Below are the code and all the weights of a small trained network. Each question names an input and a target symbol and asks about switching units off, where a switched-off unit gives its printed mean instead of its output.

import numpy as np


def w(rows, s, z=0):
    codes = np.array(rows[::2]) - 128.0
    scale = np.full(codes.shape[1], s)
    scale[-1] = z or s
    return codes * scale


def norm(h):
    return h / np.sqrt((h * h).mean(-1, keepdims=True) + 1e-5)


def f(y):
    return np.maximum(y, 0)


def softmax(a):
    e = np.exp(a - a.max(-1, keepdims=True))
    return e / e.sum(-1, keepdims=True)


def log_softmax(a):
    a = a - a.max(-1, keepdims=True)
    return a - np.log(np.exp(a).sum(-1, keepdims=True))


def net(x, mask):
    ids = ['ΞΠαδεμ'.index(c) for c in x.split()]
    T = len(ids)
    res = E[ids] + P[:T]
    r = norm(res)
    for j in range(2):
        rows = slice(3 * j, 3 * j + 3)
        q, k, v = (r @ M[0][rows].T for M in (Q, K, V))
        z = softmax(np.where(np.tri(T) > 0, q @ k.T / 3**0.5, -1e9)) @ v
        o = O[0][rows]
        res = res + np.where(mask[j], z, o[:, -1]) @ o[:, :-1]
    y = f(norm(res) @ A[0][:, :-1].T + A[0][:, -1])
    res = res + np.where(mask[2:6], y, B[0][:, -1]) @ B[0][:, :-1]
    return log_softmax(norm(res)[-1] @ U[:, :-1].T + U[:, -1])


Q, K, V, O, A, B = {}, {}, {}, {}, {}, {}
E = w([
[109,126,109,128],'Ξ',
[133,11,160,138],'Π',
[101,124,123,124],'α',
[99,124,124,123],'δ',
[156,132,142,123],'ε',
[160,138,129,125],'μ',
],0.012)
P = w([
[121,131,126,144],'0',
[117,142,151,146],'1',
[117,135,147,207],'2',
[134,100,101,102],'3',
[122,142,151,73],'4',
[112,148,162,185],'5',
[148,76,78,118],'6',
[126,107,123,52],'7',
[107,170,167,164],'8',
[254,112,74,170],'9',
[141,138,68,79],'10',
],0.0055)
Q[0] = w([
[167,105,133,63],'h0',
[127,122,124,147],'h0',
[98,132,177,172],'h0',
[109,150,156,222],'h1',
[148,116,131,251],'h1',
[99,192,192,101],'h1',
],0.026)
K[0] = w([
[125,66,177,204],'h0',
[142,161,127,117],'h0',
[133,205,80,118],'h0',
[163,5,93,126],'h1',
[158,25,82,53],'h1',
[136,104,119,247],'h1',
],0.021)
V[0] = w([
[136,187,91,88],'h0',
[144,46,138,116],'h0',
[133,45,150,117],'h0',
[99,184,129,108],'h1',
[130,74,246,114],'h1',
[206,180,103,150],'h1',
],0.011)
O[0] = w([
[136,154,35,80,62],'h0',
[199,119,206,155,138],'h0',
[231,122,255,188,134],'h0',
[176,148,113,48,112],'h1',
[55,200,120,212,162],'h1',
[236,92,75,251,254],'h1',
],0.0069,0.0036)
A[0] = w([
[85,162,116,141,31],'n0',
[148,3,123,80,3],'n1',
[135,129,111,168,90],'n2',
[164,55,84,115,59],'n3',
],0.022,0.0062)
B[0] = w([
[209,95,167,137,155],'n0',
[51,114,233,245,180],'n1',
[90,182,98,134,254],'n2',
[173,6,106,92,243],'n3',
],0.022,0.0063)
U = w([
[39,51,200,211,5],'Ξ',
[255,179,192,135,71],'Π',
[88,151,136,30,147],'α',
[100,159,121,38,81],'δ',
[79,234,39,210,167],'ε',
[199,37,29,119,254],'μ',
],0.0071,0.0011)

Each question gives the input, a string of symbols that net reads in full, and the target symbol t.
The units are the heads (3 rows each of Q, K, V and O) and the neurons (one row each of A and B). Each row of codes is followed by its name. A weight is (code - 128) times the scale printed after its matrix; where a second scale follows, it is the last column's (O, A, B and U).
mask holds one flag per unit, heads first, then neurons. A switched-off unit (its flag False) gives its mean, the last column of its rows in O or B, instead of its output. The means were averaged over made-up inputs and are rounded, as every weight is.
A unit's drop is (log p(t) with every unit on - log p(t) with that unit switched off) / (log p(t) with every unit on - log p(t) with every unit switched off).
The circuit of an input: a set's keep is (log p(t) with only the set's units on - log p(t) with every unit switched off) / (log p(t) with every unit on - log p(t) with every unit switched off). Starting from all 6 units, units are removed one at a time, each time the one whose removal leaves the highest keep (on an exact tie, the one counted first), for as long as the keep stays at least 0.8.
circuit, biggest first: the units of the circuit, biggest drop first
k most important neurons: the k neurons with the biggest drops, biggest first
which heads matter: for each layer, one digit per head in row order, 1 if its drop is at least 0.15 and else 0, layers parted by /
drop when u is switched off: that unit's drop, to one decimal
input ε ε μ μ α μ δ ε ε, target δ: which heads matter => 01
input μ μ μ Ξ α α δ, target α: 2 most important neurons => n3, n1
input μ ε μ α Ξ Ξ μ μ δ α ε, target δ: circuit, biggest first => h1
input μ μ μ ε α ε ε α α, target ε: circuit, biggest first => n3, n1
input μ μ ε α μ ε μ ε, target ε: circuit, biggest first => h1, n3
input ε α μ ε Ξ Ξ, target ε: which heads matter => 01
input μ α α Ξ ε α μ α Ξ μ μ, target Ξ: circuit, biggest first => h1, n1
input ε ε Ξ, target ε: which heads matter => 00
input Ξ μ δ Ξ α, target δ: 2 most important neurons => n1, n3
input μ δ α, target μ: 2 most important neurons => n3, n1
input Ξ Ξ α ε Ξ ε μ, target Ξ: circuit, biggest first => n1, h1
input δ μ μ μ Ξ μ δ ε δ, target δ: circuit, biggest first => h1, n1
input Ξ Ξ μ δ ε μ, target α: 3 most important neurons => n3, n1, n2
input μ Ξ Ξ μ Ξ μ μ δ ε, target μ: most important neuron => n3
input μ Ξ μ δ Ξ μ, target δ: 2 most important neurons => n3, n1
input μ Ξ ε ε ε α δ ε α μ ε, target α: drop when n3 is switched off => 0.2
input δ μ Ξ, target δ: drop when n3 is switched off => 0.2
input μ δ ε δ, target δ: drop when h1 is switched off => 1.0
